Below are the code and all the weights of a small trained network. Each question names an input and a class and asks about switching units off, where a switched-off unit gives its printed mean instead of its output.

import numpy as np


def w(rows, s, z=0):
    codes = np.array(rows[::2]) - 128.0
    scale = np.full(codes.shape[1], s)
    scale[-1] = z or s
    return codes * scale


def f(y):
    return np.maximum(y, 0)


def log_softmax(a):
    a = a - a.max(-1, keepdims=True)
    return a - np.log(np.exp(a).sum(-1, keepdims=True))


def net(x, mask):
    res = np.array(x, float).reshape(1, 4) / 4 @ E
    y = f(res @ A[0][:, :-1].T + A[0][:, -1])
    res = res + np.where(mask, y, B[0][:, -1]) @ B[0][:, :-1]
    return log_softmax(res[-1] @ U[:, :-1].T + U[:, -1])


A, B = {}, {}
E = w([
[67,252,76,41,109,180,40,209,101],'x0',
[116,119,133,128,119,120,115,141,129],'x1',
[54,130,125,120,190,42,175,200,226],'x2',
[147,191,28,175,21,75,143,71,180],'x3',
],0.013)
A[0] = w([
[115,103,209,108,223,181,121,150,60,237],'neuron 1',
[117,158,133,103,171,64,177,178,185,169],'neuron 2',
[65,168,117,143,168,74,195,180,229,103],'neuron 3',
[123,213,139,74,133,184,50,180,59,148],'neuron 4',
[121,49,150,198,192,61,213,144,214,182],'neuron 5',
[182,62,165,155,85,126,139,74,84,182],'neuron 6',
[113,68,145,155,74,135,88,148,120,254],'neuron 7',
[161,46,115,209,87,79,187,63,164,157],'neuron 8',
[195,120,52,180,18,187,92,65,64,159],'neuron 9',
[111,225,33,76,58,164,77,131,127,126],'neuron 10',
[105,152,55,158,63,51,165,89,204,159],'neuron 11',
[89,91,172,178,193,74,180,167,174,152],'neuron 12',
[77,205,170,47,163,184,81,199,102,133],'neuron 13',
[120,56,146,169,154,212,106,148,53,226],'neuron 14',
[72,241,61,77,120,95,101,177,201,85],'neuron 15',
[155,69,92,179,70,59,161,84,136,195],'neuron 16',
[108,38,210,108,245,179,139,190,121,249],'neuron 17',
[179,53,224,175,134,171,145,80,78,239],'neuron 18',
[62,159,109,101,224,117,130,190,206,102],'neuron 19',
],0.012,0.008)
B[0] = w([
[173,133,146,25,112,132,41,75,47,234],'neuron 1',
[77,77,123,113,138,33,119,152,93,201],'neuron 2',
[151,99,141,162,113,33,77,167,142,218],'neuron 3',
[93,162,141,119,65,168,86,172,61,243],'neuron 4',
[96,41,74,143,131,53,131,74,159,255],'neuron 5',
[174,173,198,108,172,170,186,114,164,211],'neuron 6',
[167,154,99,150,181,196,146,82,175,174],'neuron 7',
[148,91,184,82,95,118,114,63,228,246],'neuron 8',
[77,180,123,171,132,224,195,123,181,244],'neuron 9',
[87,151,71,214,119,190,123,172,67,239],'neuron 10',
[189,147,117,216,85,84,124,134,192,232],'neuron 11',
[63,62,122,121,91,65,151,101,124,215],'neuron 12',
[93,138,154,76,68,169,49,188,48,239],'neuron 13',
[196,171,106,63,178,186,78,58,106,210],'neuron 14',
[158,148,126,192,124,75,140,233,84,227],'neuron 15',
[136,135,130,145,122,170,143,96,209,224],'neuron 16',
[66,60,93,37,246,82,163,75,51,252],'neuron 17',
[201,145,107,75,195,185,134,57,137,241],'neuron 18',
[92,80,187,116,111,45,137,196,84,205],'neuron 19',
],0.013,0.025)
U = w([
[237,108,135,53,197,171,144,59,118,169],'0',
[175,151,143,154,94,191,210,88,227,113],'1',
[151,222,145,58,49,203,10,108,63,134],'2',
[64,202,95,190,61,217,176,158,103,238],'3',
[74,43,109,80,201,74,152,58,124,75],'4',
[141,71,128,172,38,64,131,93,221,66],'5',
[48,120,208,50,129,86,80,202,62,18],'6',
[149,157,111,204,47,68,122,216,111,2],'7',
],0.012,0.0082)

Each question gives the input, the list of numbers given to net, and the class t.
The units are the neurons (one row each of A and B). Each row of codes is followed by its name. A weight is (code - 128) times the scale printed after its matrix; where a second scale follows, it is the last column's (A, B and U).
mask holds one flag per neuron, in row order. A switched-off neuron (its flag False) gives its mean, the last column of its row in B, instead of its output. The means were averaged over made-up inputs and are rounded, as every weight is.
A unit's drop is (log p(t) with every unit on - log p(t) with that unit switched off) / (log p(t) with every unit on - log p(t) with every unit switched off).
unit that matters most: the unit with the biggest drop
top k neurons: the k neurons with the biggest drops, biggest first
drop of u: that unit's drop, to one decimal
input [1,-8,-7,6], class 3: unit that matters most -> neuron 10
input [0,-2,-4,-8], class 0: top 2 neurons -> neuron 17; neuron 18
input [1,-2,-4,-8], class 2: top 3 neurons -> neuron 13; neuron 1; neuron 4
input [-7,6,-7,1], class 1: top 2 neurons -> neuron 9; neuron 17
input [4,-7,1,0], class 6: top 2 neurons -> neuron 11; neuron 9
input [-3,-7,-8,1], class 1: top 3 neurons -> neuron 9; neuron 17; neuron 1
input [0,3,-1,1], class 1: top 4 neurons -> neuron 17; neuron 13; neuron 1; neuron 4
input [0,3,-7,-5], class 0: top 2 neurons -> neuron 18; neuron 17
input [1,1,7,2], class 7: top 2 neurons -> neuron 15; neuron 8
input [-8,3,-8,2], class 1: drop of neuron 9 -> 0.4
input [1,-5,2,-5], class 6: drop of neuron 8 -> 0.0
input [4,3,-4,1], class 3: drop of neuron 1 -> 0.2
